Below is a small trained network, with its code and all its weights. Each question gives an input and a class and asks what happens when units are switched off, that is, made to give their printed mean instead of their output.

import numpy as np


def w(rows, s, z=0):
    codes = np.array(rows[::2]) - 128.0
    scale = np.full(codes.shape[1], s)
    scale[-1] = z or s
    return codes * scale


def f(y):
    return y / 2 * (1 + np.tanh(0.7978845608 * (y + 0.044715 * y**3)))


def log_softmax(a):
    a = a - a.max(-1, keepdims=True)
    return a - np.log(np.exp(a).sum(-1, keepdims=True))


def net(x, mask):
    res = np.array(x, float).reshape(1, 3) / 4 @ E
    y = f(res @ A[0][:, :-1].T + A[0][:, -1])
    res = res + np.where(mask, y, B[0][:, -1]) @ B[0][:, :-1]
    return log_softmax(res[-1] @ U[:, :-1].T + U[:, -1])


A, B = {}, {}
E = w([
[154,43,1,175,15,57,206,170,170,117,198,98],'x0',
[242,92,201,43,54,16,237,4,3,146,216,172],'x1',
[208,186,120,223,155,203,209,237,43,26,85,237],'x2',
],0.0049)
A[0] = w([
[26,184,102,158,212,202,7,193,232,126,35,50,147],'neuron 1',
[187,139,60,226,139,184,188,236,111,36,83,220,124],'neuron 2',
[215,28,93,98,29,9,234,54,65,166,227,101,190],'neuron 3',
[226,212,220,97,173,121,178,90,4,94,119,252,248],'neuron 4',
[11,107,29,204,119,201,79,247,232,114,71,70,255],'neuron 5',
[174,208,206,59,189,132,121,74,60,127,113,190,185],'neuron 6',
[146,138,65,209,121,172,162,203,114,45,83,203,100],'neuron 7',
[43,178,94,179,210,206,1,193,243,157,57,59,162],'neuron 8',
[136,179,219,65,194,132,94,64,62,183,108,123,167],'neuron 9',
[185,179,114,189,118,173,175,163,73,36,102,213,203],'neuron 10',
],0.0044,0.0037)
B[0] = w([
[115,84,96,12,70,40,35,191,196,253,126,36,234],'neuron 1',
[239,219,222,216,228,195,220,96,39,36,49,209,198],'neuron 2',
[169,23,12,25,31,41,93,216,212,229,201,28,243],'neuron 3',
[242,206,46,139,14,172,227,240,38,40,54,82,220],'neuron 4',
[245,146,14,58,57,103,236,252,99,140,60,81,254],'neuron 5',
[162,193,174,157,134,161,202,150,40,58,34,194,178],'neuron 6',
[191,202,180,172,189,183,193,104,57,77,110,176,172],'neuron 7',
[148,63,93,16,45,54,24,223,186,231,92,103,236],'neuron 8',
[122,171,172,141,130,148,131,114,40,80,13,173,173],'neuron 9',
[208,201,110,174,143,180,227,170,39,58,80,125,195],'neuron 10',
],0.0043,0.0084)
U = w([
[44,159,247,105,213,158,24,74,172,198,62,195,42],'0',
[50,80,123,225,228,217,105,45,194,31,214,209,1],'1',
[180,42,22,26,33,37,113,208,199,234,169,34,230],'2',
[203,244,178,217,171,226,239,152,2,4,39,225,234],'3',
[40,33,197,152,173,65,120,16,180,143,190,164,44],'4',
[81,137,179,115,133,133,70,90,104,102,127,101,66],'5',
[104,86,115,242,223,203,153,87,198,38,223,231,4],'6',
],0.0049,0.0038)

Each question gives the input, the list of numbers given to net, and the class t.
The units are the neurons (one row each of A and B). Each row of codes is followed by its name. A weight is (code - 128) times the scale printed after its matrix; where a second scale follows, it is the last column's (A, B and U).
mask holds one flag per neuron, in row order. A switched-off neuron (its flag False) gives its mean, the last column of its row in B, instead of its output. The means were averaged over made-up inputs and are rounded, as every weight is.
A unit's drop is (log p(t) with every unit on - log p(t) with that unit switched off) / (log p(t) with every unit on - log p(t) with every unit switched off).
The circuit of an input: a set's keep is (log p(t) with only the set's units on - log p(t) with every unit switched off) / (log p(t) with every unit on - log p(t) with every unit switched off). Starting from all 10 units, units are removed one at a time, each time the one whose removal leaves the highest keep (on an exact tie, the one counted first), for as long as the keep stays at least 0.8.
units of the circuit, in order: the units of the circuit, biggest drop first
k most important neurons: the k neurons with the biggest drops, biggest first
drop of u: that unit's drop, to one decimal
input [-7,1,-3], class 3: units of the circuit, in order -> neuron 3
input [-2,-6,4], class 2: 3 most important neurons -> neuron 1; neuron 8; neuron 5
input [-3,1,-3], class 0: 2 most important neurons -> neuron 5; neuron 3
input [4,-1,2], class 3: 2 most important neurons -> neuron 1; neuron 8
input [-4,0,-5], class 0: units of the circuit, in order -> neuron 3; neuron 5
input [8,7,8], class 3: 2 most important neurons -> neuron 2; neuron 10
input [-7,0,-2], class 3: 4 most important neurons -> neuron 3; neuron 6; neuron 9; neuron 4
input [-1,2,0], class 3: 3 most important neurons -> neuron 1; neuron 8; neuron 3
input [-8,-4,1], class 2: 2 most important neurons -> neuron 1; neuron 8
input [-4,1,-6], class 4: drop of neuron 4 -> 0.1
input [6,2,4], class 3: drop of neuron 8 -> 0.3
input [-7,-7,5], class 2: drop of neuron 1 -> 2.3
